Below are the code and all the weights of a small trained network. Each question names an input and a class and asks about switching units off, where a switched-off unit gives its printed mean instead of its output.

import numpy as np


def w(rows, s, z=0):
    codes = np.array(rows[::2]) - 128.0
    scale = np.full(codes.shape[1], s)
    scale[-1] = z or s
    return codes * scale


def norm(h):
    return h / np.sqrt((h * h).mean(-1, keepdims=True) + 1e-5)


def f(y):
    return np.maximum(y, 0)


def log_softmax(a):
    a = a - a.max(-1, keepdims=True)
    return a - np.log(np.exp(a).sum(-1, keepdims=True))


def net(x, mask):
    res = np.array(x, float).reshape(1, 8) / 4 @ E
    u = 0
    for l in range(4):
        y = f(norm(res) @ A[l][:, :-1].T + A[l][:, -1])
        res = res + np.where(mask[u : u + 14], y, B[l][:, -1]) @ B[l][:, :-1]
        u += 14
    return log_softmax(norm(res)[-1] @ U[:, :-1].T + U[:, -1])


A, B = {}, {}
E = w([
[244,64,96,103,166],'x0',
[129,130,125,128,126],'x1',
[128,128,129,128,129],'x2',
[114,127,82,241,147],'x3',
[175,250,150,137,157],'x4',
[128,128,128,128,128],'x5',
[128,127,130,128,129],'x6',
[128,128,127,129,126],'x7',
],0.013)
A[0] = w([
[90,139,160,90,125,54],'L0N0',
[97,23,137,133,69,196],'L0N1',
[132,110,130,203,135,35],'L0N2',
[105,78,129,170,131,50],'L0N3',
[204,99,153,103,85,2],'L0N4',
[93,192,129,141,153,67],'L0N5',
[115,80,190,146,146,87],'L0N6',
[60,140,175,205,109,106],'L0N7',
[79,87,168,161,33,16],'L0N8',
[118,130,173,1,120,210],'L0N9',
[120,105,147,164,94,42],'L0N10',
[167,104,129,172,189,57],'L0N11',
[139,176,153,142,69,46],'L0N12',
[110,47,161,141,98,182],'L0N13',
],0.0096,0.0054)
B[0] = w([
[96,152,159,99,98,149],'L0N0',
[66,72,77,48,204,247],'L0N1',
[127,111,166,128,48,148],'L0N2',
[115,158,81,136,127,151],'L0N3',
[145,124,140,114,122,146],'L0N4',
[89,178,149,191,61,162],'L0N5',
[133,149,131,138,105,140],'L0N6',
[110,214,105,148,137,200],'L0N7',
[69,141,160,91,174,164],'L0N8',
[121,144,160,102,1,255],'L0N9',
[106,158,95,139,138,132],'L0N10',
[135,88,132,156,114,150],'L0N11',
[125,180,114,117,132,142],'L0N12',
[133,149,26,83,115,212],'L0N13',
],0.0082,0.0078)
A[1] = w([
[178,108,183,160,122,72],'L1N0',
[29,162,144,138,101,116],'L1N1',
[44,58,89,79,174,96],'L1N2',
[5,165,149,151,73,155],'L1N3',
[140,177,69,107,139,74],'L1N4',
[171,113,164,161,98,20],'L1N5',
[118,141,70,181,200,134],'L1N6',
[153,58,138,127,122,3],'L1N7',
[220,82,105,124,132,79],'L1N8',
[113,143,97,171,248,177],'L1N9',
[166,97,110,143,127,44],'L1N10',
[132,136,142,158,145,33],'L1N11',
[99,87,77,123,76,155],'L1N12',
[177,156,198,173,115,153],'L1N13',
],0.013,0.0032)
B[1] = w([
[178,155,127,113,102,137],'L1N0',
[116,181,132,119,211,213],'L1N1',
[176,211,129,139,54,216],'L1N2',
[71,174,127,123,202,245],'L1N3',
[120,94,144,119,137,144],'L1N4',
[166,181,157,170,123,133],'L1N5',
[91,118,140,213,141,177],'L1N6',
[97,107,149,135,109,144],'L1N7',
[34,190,167,140,112,167],'L1N8',
[97,90,97,182,124,174],'L1N9',
[109,96,108,141,103,141],'L1N10',
[144,141,111,130,92,132],'L1N11',
[93,38,155,143,182,192],'L1N12',
[133,154,104,121,11,163],'L1N13',
],0.011,0.012)
A[2] = w([
[63,139,145,97,113,123],'L2N0',
[247,100,100,91,117,149],'L2N1',
[207,51,166,111,36,128],'L2N2',
[75,55,108,180,189,21],'L2N3',
[150,88,125,140,31,184],'L2N4',
[149,140,139,58,150,93],'L2N5',
[139,166,146,211,160,46],'L2N6',
[120,114,105,209,134,189],'L2N7',
[156,153,179,158,117,153],'L2N8',
[173,152,162,61,138,36],'L2N9',
[98,104,149,80,132,2],'L2N10',
[130,197,190,194,109,120],'L2N11',
[157,112,140,220,133,156],'L2N12',
[231,64,61,201,91,40],'L2N13',
],0.014,0.0046)
B[2] = w([
[205,74,84,117,129,254],'L2N0',
[208,148,237,226,179,169],'L2N1',
[125,129,126,212,204,205],'L2N2',
[69,93,185,193,99,213],'L2N3',
[224,50,163,198,196,219],'L2N4',
[61,79,71,205,81,179],'L2N5',
[210,149,26,115,136,204],'L2N6',
[166,68,102,227,123,243],'L2N7',
[171,213,92,112,24,174],'L2N8',
[78,208,110,216,132,167],'L2N9',
[187,143,113,94,223,161],'L2N10',
[217,128,76,105,63,253],'L2N11',
[161,79,132,2,104,197],'L2N12',
[143,22,114,75,3,177],'L2N13',
],0.0081,0.0069)
A[3] = w([
[172,184,142,114,94,125],'L3N0',
[54,83,126,112,164,140],'L3N1',
[105,168,134,107,123,123],'L3N2',
[124,163,108,5,101,96],'L3N3',
[172,130,102,114,168,132],'L3N4',
[144,129,119,180,152,128],'L3N5',
[125,92,171,62,228,157],'L3N6',
[148,113,130,159,152,153],'L3N7',
[66,213,152,141,135,142],'L3N8',
[177,186,136,118,92,130],'L3N9',
[70,118,151,19,162,2],'L3N10',
[82,84,170,178,168,81],'L3N11',
[123,81,85,201,172,173],'L3N12',
[151,92,135,132,68,69],'L3N13',
],0.018,0.0087)
B[3] = w([
[71,126,162,126,179,186],'L3N0',
[151,183,147,183,197,202],'L3N1',
[140,61,119,112,85,174],'L3N2',
[78,128,93,56,113,201],'L3N3',
[118,133,151,123,134,146],'L3N4',
[107,157,76,116,113,179],'L3N5',
[223,165,93,92,141,178],'L3N6',
[127,144,153,88,111,175],'L3N7',
[178,32,141,126,73,238],'L3N8',
[79,115,165,136,148,192],'L3N9',
[166,198,3,140,143,174],'L3N10',
[108,89,113,99,200,171],'L3N11',
[110,153,181,78,128,245],'L3N12',
[173,95,143,135,121,160],'L3N13',
],0.015,0.012)
U = w([
[134,169,17,48,157,91],'0',
[222,106,177,50,189,41],'1',
[44,143,166,51,47,231],'2',
[145,174,252,174,124,176],'3',
[33,145,112,174,232,144],'4',
[111,12,160,169,148,247],'5',
[70,200,68,214,57,5],'6',
[227,101,115,169,29,76],'7',
],0.027,0.0019)

Each question gives the input, the list of numbers given to net, and the class t.
The units are the neurons (one row each of A and B). Each row of codes is followed by its name. A weight is (code - 128) times the scale printed after its matrix; where a second scale follows, it is the last column's (A, B and U).
mask holds one flag per neuron, layer by layer. A switched-off neuron (its flag False) gives its mean, the last column of its row in B, instead of its output. The means were averaged over made-up inputs and are rounded, as every weight is.
A unit's drop is (log p(t) with every unit on - log p(t) with that unit switched off) / (log p(t) with every unit on - log p(t) with every unit switched off).
most important unit: the unit with the biggest drop
k most important neurons: the k neurons with the biggest drops, biggest first
k most important neurons of layer l: the k neurons of layer l with the biggest drops, biggest first
drop when u is switched off: that unit's drop, to one decimal
input [2,-3,-5,0,6,6,4,0], class 3: most important unit -> L0N1
input [-5,5,2,8,0,-2,1,-6], class 4: 2 most important neurons -> L1N2; L0N9
input [2,3,-2,2,6,6,-4,-5], class 7: 2 most important neurons -> L1N3; L0N9
input [3,0,-7,-2,1,0,0,-1], class 3: 2 most important neurons -> L0N1; L1N3
input [1,5,1,-6,6,-6,1,0], class 3: 2 most important neurons -> L1N3; L1N1
input [0,-8,-6,-7,-4,1,-8,4], class 0: 2 most important neurons -> L0N9; L2N7
input [1,0,5,-3,-8,-1,-6,-6], class 1: 2 most important neurons -> L1N3; L1N1
input [6,-1,-2,1,-2,6,2,1], class 5: 2 most important neurons -> L0N9; L1N3
input [0,4,3,2,8,2,-8,1], class 6: 3 most important neurons -> L0N9; L0N5; L3N8
input [0,1,-4,4,2,-6,0,3], class 6: 2 most important neurons -> L0N1; L3N8
input [3,-3,-2,2,4,5,3,-1], class 7: 3 most important neurons -> L0N1; L1N3; L0N9
input [7,-3,5,6,1,0,0,-8], class 7: 2 most important neurons of layer 0 -> L0N1; L0N13
input [1,-2,6,-1,-4,-8,0,-5], class 1: 3 most important neurons of layer 1 -> L1N3; L1N1; L1N2
input [-8,3,-4,1,-5,1,6,6], class 4: most important unit -> L0N9
input [1,5,-2,8,6,2,1,-7], class 7: 2 most important neurons of layer 1 -> L1N3; L1N1
input [-5,7,-7,-2,0,-6,1,1], class 0: 2 most important neurons of layer 1 -> L1N2; L1N3
input [-6,2,4,0,2,1,-6,8], class 2: 2 most important neurons -> L0N1; L3N8
input [0,0,-6,-6,-5,8,-8,1], class 0: 2 most important neurons -> L0N9; L0N1
input [4,-2,-7,1,0,-4,5,1], class 5: 2 most important neurons -> L1N3; L1N1
input [3,6,2,6,8,2,-6,3], class 7: most important unit -> L1N3
input [-7,1,1,-8,-2,-6,0,5], class 0: drop when L3N10 is switched off -> 0.1
input [-1,1,5,-5,2,-7,-4,-5], class 2: drop when L0N1 is switched off -> 1.5
input [4,-2,3,-4,7,5,-2,4], class 3: drop when L1N3 is switched off -> 0.2
input [0,-3,-7,5,-6,2,1,-4], class 4: drop when L3N8 is switched off -> 0.2
